Below is a small trained network, with its code and all its weights. Each question gives an input and a target symbol and asks what happens when units are switched off, that is, made to give their printed mean instead of their output.

import numpy as np


def w(rows, s, z=0):
    codes = np.array(rows[::2]) - 128.0
    scale = np.full(codes.shape[1], s)
    scale[-1] = z or s
    return codes * scale


def norm(h):
    return h / np.sqrt((h * h).mean(-1, keepdims=True) + 1e-5)


def f(y):
    return np.maximum(y, 0)


def softmax(a):
    e = np.exp(a - a.max(-1, keepdims=True))
    return e / e.sum(-1, keepdims=True)


def log_softmax(a):
    a = a - a.max(-1, keepdims=True)
    return a - np.log(np.exp(a).sum(-1, keepdims=True))


def net(x, mask):
    ids = ['αβγζηθλω'.index(c) for c in x.split()]
    T = len(ids)
    res = E[ids] + P[:T]
    r = norm(res)
    for j in range(3):
        rows = slice(2 * j, 2 * j + 2)
        q, k, v = (r @ M[0][rows].T for M in (Q, K, V))
        z = softmax(np.where(np.tri(T) > 0, q @ k.T / 2**0.5, -1e9)) @ v
        o = O[0][rows]
        res = res + np.where(mask[j], z, o[:, -1]) @ o[:, :-1]
    y = f(norm(res) @ A[0][:, :-1].T + A[0][:, -1])
    res = res + np.where(mask[3:7], y, B[0][:, -1]) @ B[0][:, :-1]
    return log_softmax(norm(res)[-1] @ U[:, :-1].T + U[:, -1])


Q, K, V, O, A, B = {}, {}, {}, {}, {}, {}
E = w([
[175,94,174,146],'α',
[10,109,132,138],'β',
[76,156,219,174],'γ',
[133,128,227,177],'ζ',
[103,108,168,84],'η',
[71,124,212,143],'θ',
[187,21,175,99],'λ',
[94,111,120,170],'ω',
],0.013)
P = w([
[181,185,59,132],'0',
[23,128,194,247],'1',
[65,23,46,118],'2',
[7,29,102,147],'3',
[159,55,175,185],'4',
[3,10,63,175],'5',
[96,62,130,165],'6',
[141,59,79,111],'7',
[78,52,105,149],'8',
[228,38,97,117],'9',
],0.0067)
Q[0] = w([
[182,200,79,104],'H1',
[139,255,108,90],'H1',
[151,132,110,173],'H2',
[129,50,154,142],'H2',
[111,144,88,91],'H3',
[164,137,161,98],'H3',
],0.017)
K[0] = w([
[79,60,196,140],'H1',
[92,85,179,3],'H1',
[143,139,113,175],'H2',
[133,240,90,88],'H2',
[121,164,158,136],'H3',
[68,112,157,105],'H3',
],0.013)
V[0] = w([
[249,206,98,105],'H1',
[155,65,238,130],'H1',
[124,175,219,80],'H2',
[217,80,188,198],'H2',
[97,74,100,74],'H3',
[171,121,49,175],'H3',
],0.018)
O[0] = w([
[243,150,134,103,2],'H1',
[94,81,10,64,20],'H1',
[104,210,164,64,30],'H2',
[109,57,155,55,99],'H2',
[83,145,56,125,125],'H3',
[162,26,89,178,159],'H3',
],0.011,0.0067)
A[0] = w([
[173,136,121,117,47],'N1',
[122,125,137,190,233],'N2',
[179,131,122,93,130],'N3',
[231,128,182,248,2],'N4',
],0.016,0.0019)
B[0] = w([
[154,179,83,157,130],'N1',
[153,62,96,156,202],'N2',
[156,148,129,250,139],'N3',
[32,137,188,39,254],'N4',
],0.016,0.014)
U = w([
[237,107,137,140,85],'α',
[156,119,121,211,62],'β',
[129,181,152,65,2],'γ',
[156,94,102,12,74],'ζ',
[147,244,120,121,176],'η',
[132,159,131,111,9],'θ',
[110,28,133,130,245],'λ',
[166,78,254,119,96],'ω',
],0.0087,0.0036)

Each question gives the input, a string of symbols that net reads in full, and the target symbol t.
The units are the heads (2 rows each of Q, K, V and O) and the neurons (one row each of A and B). Each row of codes is followed by its name. A weight is (code - 128) times the scale printed after its matrix; where a second scale follows, it is the last column's (O, A, B and U).
mask holds one flag per unit, heads first, then neurons. A switched-off unit (its flag False) gives its mean, the last column of its rows in O or B, instead of its output. The means were averaged over made-up inputs and are rounded, as every weight is.
A unit's drop is (log p(t) with every unit on - log p(t) with that unit switched off) / (log p(t) with every unit on - log p(t) with every unit switched off).
The circuit of an input: a set's keep is (log p(t) with only the set's units on - log p(t) with every unit switched off) / (log p(t) with every unit on - log p(t) with every unit switched off). Starting from all 7 units, units are removed one at a time, each time the one whose removal leaves the highest keep (on an exact tie, the one counted first), for as long as the keep stays at least 0.8.
circuit, biggest first: the units of the circuit, biggest drop first
unit that matters most: the unit with the biggest drop
which heads matter: for each layer, one digit per head in row order, 1 if its drop is at least 0.15 and else 0, layers parted by /
drop of u: that unit's drop, to one decimal
input ζ λ β ω α β β, target ζ: which heads matter -> 100
input α α α η, target α: circuit, biggest first -> H1, N4
input ζ η γ, target ζ: which heads matter -> 110
input η ζ β, target η: which heads matter -> 011
input η ω β η γ β θ η α, target η: which heads matter -> 011
input ζ η λ η ζ α, target ζ: which heads matter -> 110
input η β θ ω γ ω λ ζ η ζ, target η: unit that matters most -> H2
input η β ζ β, target η: circuit, biggest first -> H2, H3
input ζ θ λ α ω ζ λ α η λ, target ζ: circuit, biggest first -> H1, H2
input ζ ζ β ζ, target ζ: circuit, biggest first -> H1, H2
input α ω γ ω β ω η ω ζ, target α: which heads matter -> 100
input ζ ω β ω γ γ ζ β λ, target ζ: drop of H3 -> 0.2
input η β η α β θ ζ ω, target η: drop of H2 -> 0.7
input ζ η ζ ω ω η ω η θ α, target ζ: drop of H3 -> 0.1
input γ β η ω ζ β η ζ, target η: unit that matters most -> H3
